array([[129, 147, 108, 122, 102, 104],
       [155, 141, 120, 124, 123, 124]]) => 129, 124

array([[119, 123, 122, 130, 123, 121, 110],
       [111, 102, 101, 101, 100, 115, 108]]) => 119, 108

array([147, 145, 146, 154]) => 147, 154

array([142, 143, 157, 112, 117, 136]) => 142, 136

array([[127, 107, 127, 116],
       [133, 118, 139, 127],
       [140, 130, 126, 156]]) => 127, 156

array([123, 158, 144, 114]) => 123, 114

array([129, 146, 146, 154, 134, 122, 142]) => 129, 142

array([[106, 137, 141, 113, 106, 121],
       [130, 145, 144, 117, 119, 137],
       [132, 124, 130, 124, 156, 119]]) => 106, 119
---
[[129 126 124 129 126 131 117 145 132 116 128 123 118 146 133 123]
 [124 130 121 118 116 123 120 151 133 118 131 126 112 147 141 125]
 [125 130 121 116 115 122 120 150 133 118 132 126 113 147 143 124]
 [123 129 122 119 117 125 119 151 132 119 132 125 115 149 142 125]
 [133 124 126 129 126 129 118 144 134 114 127 126 121 142 128 123]
 [135 128 128 124 123 120 124 139 132 116 130 127 121 133 127 125]
 [130 129 127 119 121 120 126 137 131 123 131 130 122 130 131 125]
 [122 129 126 128 127 132 127 130 127 131 128 126 127 134 134 130]
 [128 126 124 129 125 131 117 146 133 116 128 123 120 148 133 124]] => 130

[[120 131 132 135 119 114 122 132 108 114 113 125 117 123 134]
 [123 127 135 132 123 119 129 131 109 121 118 123 123 124 134]
 [129 124 130 130 126 127 129 128 121 127 126 128 132 125 131]
 [129 123 146 121 130 114 138 141 107 122 120 104 116 125 148]
 [128 125 135 133 118 112 124 136 105 117 112 125 120 119 143]
 [130 126 124 132 123 128 123 127 127 126 126 135 132 126 129]
 [136 122 140 126 125 120 133 139 111 133 120 125 124 118 139]
 [131 129 132 127 124 119 126 136 121 126 120 127 118 122 135]
 [130 126 124 130 128 135 128 124 133 134 132 136 136 127 122]
 [130 128 136 131 120 116 126 137 110 127 115 131 118 117 135]
 [129 125 133 126 129 125 131 130 123 125 128 119 128 129 136]
 [124 130 135 133 116 106 121 138 103 111 108 122 112 120 145]] => 136

[[126 125 132 119 131 123 139 124 132 124 131 144 131 126 125]
 [133 132 129 136 126 138 127 131 127 135 120 117 128 131 132]
 [118 122 128 122 136 128 128 129 130 126 135 130 137 128 142]
 [129 131 130 135 134 134 124 129 134 142 131 119 129 139 128]
 [132 131 129 135 128 137 127 130 128 136 122 119 129 133 131]
 [123 123 133 113 133 121 145 124 132 118 134 152 134 123 128]
 [119 123 128 122 135 128 130 128 130 126 134 132 136 127 139]
 [125 125 132 118 131 122 140 125 132 122 132 145 132 125 126]] => 139

[[112 129 123 115 132 143]
 [132 148 153 118 120 120]
 [130 145 151 123 120 111]
 [121 117 120 149 137 102]
 [121 114 116 149 140 105]
 [130 125 125 115 132 128]
 [115 132 128 116 129 140]
 [114 122 114 113 136 141]
 [126 118 115 113 137 133]
 [112 128 121 115 133 143]] => 133

[[124 129 116 139 143 130 126 126 133 128 126 136 153 128 127]
 [141 145 138 122 118 132 136 133 132 115 118 129 116 132 126]
 [121 113 123 125 129 130 129 122 114 146 138 125 128 133 127]
 [123 127 128 147 149 123 118 136 149 129 139 136 150 117 141]
 [148 145 138 115 112 129 148 128 111 122 122 134 109 145 129]
 [122 115 124 124 127 136 129 123 119 145 133 121 126 133 122]
 [127 127 139 134 131 122 120 137 142 128 139 127 124 118 139]
 [123 114 120 127 132 124 131 120 110 144 140 131 132 134 132]
 [122 115 123 125 128 134 130 122 117 145 134 123 128 134 123]
 [139 143 136 124 120 131 136 133 131 117 120 130 120 133 127]] => 123

[[122 131 106 124 139 142 131 136 132]
 [129 136 127 101 131 143 115 133 127]
 [129 134 128 100 129 140 111 132 127]
 [125 140 112 110 134 147 121 137 126]
 [123 132 101 121 136 143 130 134 130]
 [132 137 127  99 127 141 111 131 125]
 [123 132 105 125 137 139 127 134 130]
 [126 142 112 105 137 147 123 137 129]] => 130
---
(155, 139, 152, 140): 155, 152
((148, 151, 131, 130, 137, 118), (142, 121, 123, 139, 122, 129), (133, 117, 113, 125, 123, 118)): 151, 148
(116, 112, 144, 147, 153, 144, 101): 153, 147
(133, 109, 140, 100, 128): 140, 133
((129, 142, 114, 136, 142, 139, 117), (112, 123, 143, 152, 121, 130, 128), (114, 123, 131, 129, 131, 128, 139)): 152, 143
((117, 157, 148, 126, 147, 139, 124), (147, 136, 144, 140, 150, 127, 131), (136, 124, 107, 122, 109, 141, 129)): 157, 150
((146, 129, 107, 145, 129, 108), (146, 117, 114, 150, 119, 111), (146, 107, 119, 149, 113, 121)): 150, 149
---
((113, 105, 105, 105), (136, 149, 149, 149), (123, 144, 144, 144)) >> 113, 144
((130, 129, 130, 126, 129, 125), (99, 100, 100, 156, 101, 156), (128, 128, 129, 128, 125, 125)) >> 130, 125
((106, 120, 120, 121, 103, 121), (130, 119, 118, 119, 129, 120)) >> 106, 120
((127, 133, 133, 134, 147, 105), (143, 145, 139, 123, 120, 108), (121, 130, 152, 115, 117, 120)) >> 127, 120
((125, 121, 99, 133, 115, 151, 115), (104, 126, 115, 128, 127, 103, 142), (111, 125, 115, 128, 126, 114, 136)) >> 125, 136
(150, 134, 125, 146) >> 150, 146
(136, 138, 151, 142, 139, 158) >> 136, 158
(105, 118, 111, 120, 100, 114) >> 105, 114
(100, 99, 111, 114, 105) >> 100, 105
